Here is a tiny trained network, its code and every weight. The questions are about switching its units off for an input and a class, where a switched-off unit gives its printed mean instead of its output.

import numpy as np


def w(rows, s, z=0):
    codes = np.array(rows[::2]) - 128.0
    scale = np.full(codes.shape[1], s)
    scale[-1] = z or s
    return codes * scale


def norm(h):
    return h / np.sqrt((h * h).mean(-1, keepdims=True) + 1e-5)


def f(y):
    return np.maximum(y, 0)


def log_softmax(a):
    a = a - a.max(-1, keepdims=True)
    return a - np.log(np.exp(a).sum(-1, keepdims=True))


def net(x, mask):
    res = np.array(x, float).reshape(1, 6) / 4 @ E
    u = 0
    for l in range(2):
        y = f(norm(res) @ A[l][:, :-1].T + A[l][:, -1])
        res = res + np.where(mask[u : u + 6], y, B[l][:, -1]) @ B[l][:, :-1]
        u += 6
    return log_softmax(norm(res)[-1] @ U[:, :-1].T + U[:, -1])


A, B = {}, {}
E = w([
[135,131,117,122,125,145,132,141,127,127,157,118],'x0',
[139,111,128,112,146,124,98,94,138,109,116,152],'x1',
[144,207,213,125,115,163,207,175,205,8,120,176],'x2',
[133,144,133,147,150,131,132,114,138,154,121,128],'x3',
[131,121,102,116,153,134,160,129,146,144,131,133],'x4',
[42,127,199,102,213,88,111,143,125,128,191,104],'x5',
],0.014)
A[0] = w([
[110,97,102,110,137,135,134,179,82,112,115,77,44],'0.n1',
[140,159,126,124,128,150,238,167,191,136,144,177,92],'0.n2',
[232,85,45,187,18,165,140,63,82,190,106,171,2],'0.n3',
[30,131,134,142,188,100,96,99,184,167,170,79,38],'0.n4',
[39,88,134,128,231,80,105,134,75,137,187,76,31],'0.n5',
[122,69,17,154,113,93,62,85,61,254,123,88,87],'0.n6',
],0.0093,0.0064)
B[0] = w([
[145,170,142,158,152,178,133,90,73,188,160,43,135],'0.n1',
[119,155,182,105,92,154,100,58,51,54,121,135,178],'0.n2',
[48,183,7,63,203,23,52,229,197,94,58,62,211],'0.n3',
[149,134,152,79,149,128,137,114,112,109,72,119,170],'0.n4',
[54,200,30,82,161,64,87,185,200,137,138,37,191],'0.n5',
[155,68,205,202,66,219,152,39,64,124,198,219,252],'0.n6',
],0.011,0.017)
A[1] = w([
[44,134,148,51,228,26,89,216,155,196,172,56,2],'1.n1',
[86,28,100,162,147,142,140,102,62,186,166,202,97],'1.n2',
[210,118,7,138,59,146,127,168,166,165,42,132,77],'1.n3',
[191,144,179,126,108,111,154,173,220,85,91,172,153],'1.n4',
[178,153,21,189,79,113,121,104,203,111,81,108,107],'1.n5',
[155,40,111,174,87,167,101,22,45,236,212,131,12],'1.n6',
],0.011,0.0061)
B[1] = w([
[111,162,30,116,194,40,96,124,225,109,94,68,221],'1.n1',
[132,117,194,98,62,195,149,86,121,90,185,160,216],'1.n2',
[57,176,85,66,247,19,51,147,192,120,190,45,175],'1.n3',
[148,66,192,164,128,166,159,117,79,165,123,154,184],'1.n4',
[105,114,91,128,190,64,97,105,144,124,181,97,180],'1.n5',
[145,102,212,160,93,170,204,158,29,132,84,197,248],'1.n6',
],0.015)
U = w([
[205,51,252,136,50,211,211,68,45,202,140,226,253],'0',
[54,184,50,69,214,47,67,190,214,84,63,57,3],'1',
],0.013,0.005)

Each question gives the input, the list of numbers given to net, and the class t.
The units are the neurons (one row each of A and B). Each row of codes is followed by its name. A weight is (code - 128) times the scale printed after its matrix; where a second scale follows, it is the last column's (A, B and U).
mask holds one flag per neuron, layer by layer. A switched-off neuron (its flag False) gives its mean, the last column of its row in B, instead of its output. The means were averaged over made-up inputs and are rounded, as every weight is.
A unit's drop is (log p(t) with every unit on - log p(t) with that unit switched off) / (log p(t) with every unit on - log p(t) with every unit switched off).
most important unit: the unit with the biggest drop
top k neurons: the k neurons with the biggest drops, biggest first
k most important neurons of layer l: the k neurons of layer l with the biggest drops, biggest first
drop when u is switched off: that unit's drop, to one decimal
input [-7,-1,2,4,2,-2], class 0: top 4 neurons : [0.n5; 0.n3; 1.n1; 0.n2]
input [8,-2,-8,5,8,-1], class 0: most important unit : 0.n6
input [2,8,-6,-4,3,-7], class 1: top 2 neurons : [0.n3; 1.n3]
input [-2,-7,-8,0,1,7], class 0: 2 most important neurons of layer 0 : [0.n6; 0.n3]
input [-6,-4,1,3,1,1], class 0: 2 most important neurons of layer 0 : [0.n3; 0.n5]
input [1,-5,4,6,0,1], class 0: top 2 neurons : [0.n3; 1.n1]
input [4,6,-6,-3,-4,-7], class 1: top 2 neurons : [0.n3; 1.n3]
input [6,4,8,0,-8,7], class 0: top 3 neurons : [0.n3; 0.n5; 1.n1]
input [4,-8,8,-3,-3,6], class 0: top 2 neurons : [0.n3; 0.n5]
input [-2,-2,-3,-4,-7,-5], class 1: drop when 0.n3 is switched off : 8.6
input [-5,-1,-3,1,-1,-7], class 1: drop when 0.n3 is switched off : 5.9
input [1,-7,-4,-1,0,0], class 0: drop when 0.n6 is switched off : 7.1
